Below is a small trained network, with its code and all its weights. Each question gives an input and a class and asks what happens when units are switched off, that is, made to give their printed mean instead of their output.

import numpy as np


def w(rows, s, z=0):
    codes = np.array(rows[::2]) - 128.0
    scale = np.full(codes.shape[1], s)
    scale[-1] = z or s
    return codes * scale


def f(y):
    return np.maximum(y, 0)


def log_softmax(a):
    a = a - a.max(-1, keepdims=True)
    return a - np.log(np.exp(a).sum(-1, keepdims=True))


def net(x, mask):
    res = np.array(x, float).reshape(1, 7) / 4 @ E
    y = f(res @ A[0][:, :-1].T + A[0][:, -1])
    res = res + np.where(mask, y, B[0][:, -1]) @ B[0][:, :-1]
    return log_softmax(res[-1] @ U[:, :-1].T + U[:, -1])


A, B = {}, {}
E = w([
[116,111,108,166,128,145,93,113,67,188,36,116],'x0',
[132,122,141,104,121,122,126,147,110,164,91,119],'x1',
[133,127,62,109,183,159,166,243,232,250,178,172],'x2',
[155,161,179,58,90,146,178,143,132,126,167,157],'x3',
[4,100,151,106,184,135,191,126,154,88,2,161],'x4',
[141,235,123,77,181,120,116,148,149,98,125,73],'x5',
[106,178,91,168,30,120,226,109,130,139,138,35],'x6',
],0.0078)
A[0] = w([
[216,100,119,147,118,122,59,142,84,159,229,111,45],'n1',
[125,142,101,156,158,158,124,167,170,187,133,188,59],'n2',
[74,153,149,80,85,134,234,137,93,149,96,96,251],'n3',
[162,94,169,112,108,91,108,116,121,35,130,114,33],'n4',
[170,113,203,94,207,163,5,140,126,115,124,255,162],'n5',
[139,125,101,126,203,185,158,112,154,246,222,127,48],'n6',
[50,97,147,114,155,130,155,133,169,85,86,163,188],'n7',
[162,159,197,180,94,89,69,98,16,122,93,127,98],'n8',
[110,49,156,184,55,137,126,98,124,180,168,229,111],'n9',
],0.0074,0.0029)
B[0] = w([
[109,146,41,71,87,63,161,250,2,203,152,158,203],'n1',
[100,114,241,208,169,87,132,234,112,142,97,152,190],'n2',
[133,127,166,116,118,207,114,82,71,141,199,92,206],'n3',
[92,111,210,152,162,110,221,109,82,138,40,145,167],'n4',
[86,116,86,184,68,195,179,113,190,178,187,33,246],'n5',
[66,123,181,134,173,76,178,136,154,132,102,92,210],'n6',
[106,137,9,82,116,172,77,185,43,149,233,125,210],'n7',
[127,185,176,122,185,101,182,198,166,105,173,130,197],'n8',
[69,175,136,106,153,76,146,31,182,114,165,146,189],'n9',
],0.0074,0.011)
U = w([
[118,104,53,57,120,138,136,172,42,112,107,178,72],'0',
[111,99,236,140,183,99,204,170,130,87,33,148,4],'1',
[140,119,145,133,107,148,114,134,128,132,110,128,234],'2',
[145,80,132,122,99,139,172,157,137,102,84,108,184],'3',
[149,102,124,172,50,159,125,101,177,146,124,52,53],'4',
[133,100,168,101,126,99,59,97,150,144,137,85,218],'5',
[102,166,125,69,152,90,112,77,163,138,102,166,177],'6',
[248,57,113,111,57,115,61,107,216,87,2,150,53],'7',
],0.008,0.0046)

Each question gives the input, the list of numbers given to net, and the class t.
The units are the neurons (one row each of A and B). Each row of codes is followed by its name. A weight is (code - 128) times the scale printed after its matrix; where a second scale follows, it is the last column's (A, B and U).
mask holds one flag per neuron, in row order. A switched-off neuron (its flag False) gives its mean, the last column of its row in B, instead of its output. The means were averaged over made-up inputs and are rounded, as every weight is.
A unit's drop is (log p(t) with every unit on - log p(t) with that unit switched off) / (log p(t) with every unit on - log p(t) with every unit switched off).
The circuit of an input: a set's keep is (log p(t) with only the set's units on - log p(t) with every unit switched off) / (log p(t) with every unit on - log p(t) with every unit switched off). Starting from all 9 units, units are removed one at a time, each time the one whose removal leaves the highest keep (on an exact tie, the one counted first), for as long as the keep stays at least 0.8.
circuit, biggest first: the units of the circuit, biggest drop first
k most important neurons: the k neurons with the biggest drops, biggest first
drop of u: that unit's drop, to one decimal
input [1,0,-1,-7,7,2,5], class 0: 2 most important neurons	[n7 n5]
input [4,8,-7,5,7,6,-3], class 2: most important neuron	[n7]
input [-4,4,4,2,-3,-3,0], class 1: circuit, biggest first	[n7 n6]
input [7,2,8,-5,4,-4,5], class 1: 4 most important neurons	[n2 n5 n6 n1]
input [-6,-5,6,3,-4,-6,-7], class 4: 3 most important neurons	[n5 n8 n4]
input [8,-1,0,6,8,-3,-5], class 0: 2 most important neurons	[n7 n6]
input [-4,-2,-8,-7,-6,-8,1], class 1: 3 most important neurons	[n4 n8 n7]
input [-6,7,-8,3,-2,2,-8], class 1: 3 most important neurons	[n4 n8 n7]
input [7,6,-8,2,-4,2,-6], class 1: 2 most important neurons	[n8 n4]
input [-8,-1,8,-1,1,-8,8], class 1: circuit, biggest first	[n6 n2]
input [-7,5,-3,1,7,0,-8], class 4: 2 most important neurons	[n5 n1]
input [-2,-6,-7,8,1,6,-8], class 4: 2 most important neurons	[n5 n2]
input [-1,6,3,1,-8,-5,4], class 0: 2 most important neurons	[n1 n5]
input [-1,-6,-8,-5,2,-2,-3], class 1: circuit, biggest first	[n4]
input [-5,-5,8,-7,-3,1,-5], class 1: 3 most important neurons	[n2 n6 n7]
input [-1,-2,-8,0,-1,-8,-3], class 1: 2 most important neurons	[n4 n8]
input [-8,-5,4,-8,-8,1,-2], class 0: drop of n1	1.6
input [0,0,-3,6,-3,0,-8], class 4: drop of n9	0.0
input [-4,-5,-2,1,-8,-4,5], class 0: drop of n1	0.8
input [0,7,-7,2,-8,-1,3], class 0: drop of n8	-0.1
input [2,5,3,7,7,2,-1], class 0: circuit, biggest first	[n7]
